Here is a tiny trained network, its code and every weight. The questions are about switching its units off for an input and a class, where a switched-off unit gives its printed mean instead of its output.

import numpy as np


def w(rows, s, z=0):
    codes = np.array(rows[::2]) - 128.0
    scale = np.full(codes.shape[1], s)
    scale[-1] = z or s
    return codes * scale


def f(y):
    return np.maximum(y, 0)


def log_softmax(a):
    a = a - a.max(-1, keepdims=True)
    return a - np.log(np.exp(a).sum(-1, keepdims=True))


def net(x, mask):
    res = np.array(x, float).reshape(1, 6) / 4 @ E
    y = f(res @ A[0][:, :-1].T + A[0][:, -1])
    res = res + np.where(mask, y, B[0][:, -1]) @ B[0][:, :-1]
    return log_softmax(res[-1] @ U[:, :-1].T + U[:, -1])


A, B = {}, {}
E = w([
[144,117,145,68,104,95,2,68],'x0',
[87,9,184,153,42,148,147,103],'x1',
[209,73,198,74,180,74,171,116],'x2',
[223,78,16,143,87,154,108,174],'x3',
[208,211,233,152,60,168,131,118],'x4',
[130,126,132,143,131,118,124,130],'x5',
],0.011)
A[0] = w([
[222,109,17,147,63,148,120,124,106],'N0',
[68,153,196,117,144,44,155,107,3],'N1',
[65,151,92,195,90,173,49,149,55],'N2',
[100,92,86,157,207,133,149,103,97],'N3',
[181,160,171,147,103,193,165,142,90],'N4',
[76,162,171,95,170,130,175,54,94],'N5',
[141,91,154,66,134,116,21,96,59],'N6',
[62,166,171,114,131,100,160,74,76],'N7',
[185,208,147,169,91,129,84,172,69],'N8',
[85,35,123,136,129,147,121,114,102],'N9',
[162,171,160,91,85,144,143,161,44],'N10',
[97,58,162,153,113,151,91,125,96],'N11',
[58,119,111,99,176,69,119,157,79],'N12',
[201,158,141,160,90,166,140,117,85],'N13',
[123,127,131,132,130,119,232,167,101],'N14',
[74,162,105,132,88,202,72,111,115],'N15',
[207,134,115,139,75,141,131,186,64],'N16',
[142,106,146,111,109,94,33,84,99],'N17',
[170,145,138,121,78,94,56,76,52],'N18',
[173,219,57,88,210,122,97,164,97],'N19',
[178,114,132,78,158,121,145,146,122],'N20',
[88,31,45,91,195,173,141,136,78],'N21',
[139,108,139,77,136,101,108,120,61],'N22',
[57,77,90,84,139,111,126,133,51],'N23',
[127,54,142,167,59,135,137,122,95],'N24',
[162,157,196,148,48,157,159,95,126],'N25',
[180,71,159,73,117,71,163,165,14],'N26',
[183,83,68,134,75,154,106,175,61],'N27',
[116,51,149,145,52,170,149,79,72],'N28',
[133,191,227,166,105,144,132,107,35],'N29',
[102,135,145,184,134,151,254,232,88],'N30',
[196,74,174,96,161,102,145,129,81],'N31',
[88,96,86,124,200,104,102,168,99],'N32',
[104,61,161,120,74,141,140,158,76],'N33',
[135,93,150,157,58,112,168,107,91],'N34',
[81,95,82,102,135,50,134,101,101],'N35',
[155,159,164,151,96,199,108,84,111],'N36',
[167,106,190,74,176,57,158,124,94],'N37',
[18,181,154,160,135,147,109,104,114],'N38',
[195,90,126,98,141,126,127,159,83],'N39',
[180,85,160,120,195,192,201,214,83],'N40',
[82,175,57,142,49,160,91,205,137],'N41',
[123,115,139,69,109,83,22,115,74],'N42',
[172,232,97,113,202,90,104,171,107],'N43',
],0.011,0.003)
B[0] = w([
[55,64,158,136,213,104,49,115,231],'N0',
[77,84,104,138,173,118,87,124,212],'N1',
[226,122,132,179,114,154,196,76,198],'N2',
[158,126,142,104,107,109,116,176,182],'N3',
[146,122,145,94,114,101,116,169,194],'N4',
[70,84,158,155,181,141,69,136,214],'N5',
[144,135,84,102,92,155,71,125,205],'N6',
[59,89,142,132,179,132,39,118,203],'N7',
[136,136,154,119,136,111,157,158,202],'N8',
[95,152,138,93,113,81,158,130,180],'N9',
[166,129,155,107,135,107,144,168,173],'N10',
[67,148,103,84,104,117,170,100,173],'N11',
[169,101,172,135,109,104,155,177,189],'N12',
[162,112,131,99,142,94,122,170,186],'N13',
[157,178,78,130,99,159,72,137,191],'N14',
[196,125,128,187,109,148,170,112,190],'N15',
[99,96,159,129,160,121,104,161,187],'N16',
[142,156,87,108,91,176,99,134,197],'N17',
[149,144,91,115,97,148,89,166,190],'N18',
[38,178,145,94,99,104,174,90,250],'N19',
[135,88,122,169,121,140,143,73,175],'N20',
[160,122,157,119,133,112,131,175,219],'N21',
[188,123,96,117,130,152,124,128,162],'N22',
[185,92,147,129,98,90,154,180,183],'N23',
[51,165,127,114,125,105,153,106,187],'N24',
[145,126,149,125,130,88,127,152,218],'N25',
[186,143,124,149,160,133,150,72,189],'N26',
[48,34,143,144,195,120,64,132,200],'N27',
[53,142,139,76,101,115,200,75,196],'N28',
[157,115,163,114,143,112,144,182,221],'N29',
[143,194,49,122,57,219,44,146,225],'N30',
[186,139,120,181,137,143,162,89,202],'N31',
[178,140,184,92,119,110,133,174,195],'N32',
[53,187,124,106,123,101,161,96,179],'N33',
[96,151,135,85,99,97,148,111,178],'N34',
[186,129,161,121,118,137,152,161,185],'N35',
[172,94,138,130,109,114,167,168,187],'N36',
[193,120,128,185,149,154,188,73,224],'N37',
[134,72,123,165,213,137,111,95,200],'N38',
[131,92,136,169,165,132,128,99,171],'N39',
[148,136,92,139,131,156,96,118,205],'N40',
[201,117,125,174,150,128,137,66,215],'N41',
[139,140,71,105,102,174,79,167,203],'N42',
[2,195,114,82,76,62,190,66,242],'N43',
],0.0096,0.016)
U = w([
[51,175,133,80,98,73,209,70,198],'0',
[85,53,142,173,243,122,63,129,253],'1',
[199,114,187,101,123,75,174,255,9],'2',
[156,169,26,119,68,234,60,155,118],'3',
[211,111,117,239,168,152,205,16,73],'4',
],0.0099,0.0023)

Each question gives the input, the list of numbers given to net, and the class t.
The units are the neurons (one row each of A and B). Each row of codes is followed by its name. A weight is (code - 128) times the scale printed after its matrix; where a second scale follows, it is the last column's (A, B and U).
mask holds one flag per neuron, in row order. A switched-off neuron (its flag False) gives its mean, the last column of its row in B, instead of its output. The means were averaged over made-up inputs and are rounded, as every weight is.
A unit's drop is (log p(t) with every unit on - log p(t) with that unit switched off) / (log p(t) with every unit on - log p(t) with every unit switched off).
The circuit of an input: a set's keep is (log p(t) with only the set's units on - log p(t) with every unit switched off) / (log p(t) with every unit on - log p(t) with every unit switched off). Starting from the 12 units with the biggest drops (on a tie, the unit counted first), units are removed one at a time, each time the one whose removal leaves the highest keep (on an exact tie, the one counted first), for as long as the keep stays at least 0.8.
circuit, biggest first: the units of the circuit, biggest drop first
unit that matters most: the unit with the biggest drop
k most important neurons: the k neurons with the biggest drops, biggest first
drop when u is switched off: that unit's drop, to one decimal
input [4,-7,-8,-1,-3,0], class 4: unit that matters most => N2
input [-4,-6,-2,5,-6,6], class 0: 3 most important neurons => N19, N43, N29
input [6,-3,3,-5,-5,4], class 3: circuit, biggest first => N42, N6
input [1,5,8,-7,0,3], class 4: 2 most important neurons => N37, N31
input [-6,0,1,5,-6,7], class 2: 3 most important neurons => N21, N32, N3
input [-4,-1,4,4,-5,2], class 2: 2 most important neurons => N21, N32
input [-1,6,-3,-2,-6,2], class 0: 3 most important neurons => N28, N11, N33
input [-6,-6,-8,-1,5,-6], class 4: 2 most important neurons => N41, N2
input [6,-6,7,0,-4,0], class 4: 3 most important neurons => N37, N30, N31
input [5,-6,4,5,2,2], class 0: 2 most important neurons => N43, N19
input [0,-8,-8,4,-6,8], class 0: 3 most important neurons => N19, N43, N37
input [6,1,-8,4,-7,8], class 4: 3 most important neurons => N2, N41, N15
input [-8,1,-5,2,-7,-8], class 3: 3 most important neurons => N30, N14, N29
input [5,3,-8,2,6,2], class 4: circuit, biggest first => N2
input [-8,-1,-8,-4,-3,-4], class 3: 2 most important neurons => N30, N37
input [8,-2,8,-1,5,-5], class 3: 2 most important neurons => N42, N6
input [5,-5,4,-2,-2,-3], class 0: 2 most important neurons => N43, N30
input [4,-6,8,7,-8,-1], class 2: drop when N41 is switched off => 0.7
input [0,1,7,5,-6,-4], class 4: drop when N39 is switched off => 0.2
input [-8,2,-6,8,-1,-8], class 1: drop when N17 is switched off => 0.1
input [-8,-3,-4,2,4,2], class 3: circuit, biggest first => N30
input [-4,-1,-7,6,1,8], class 4: drop when N15 is switched off => 0.6
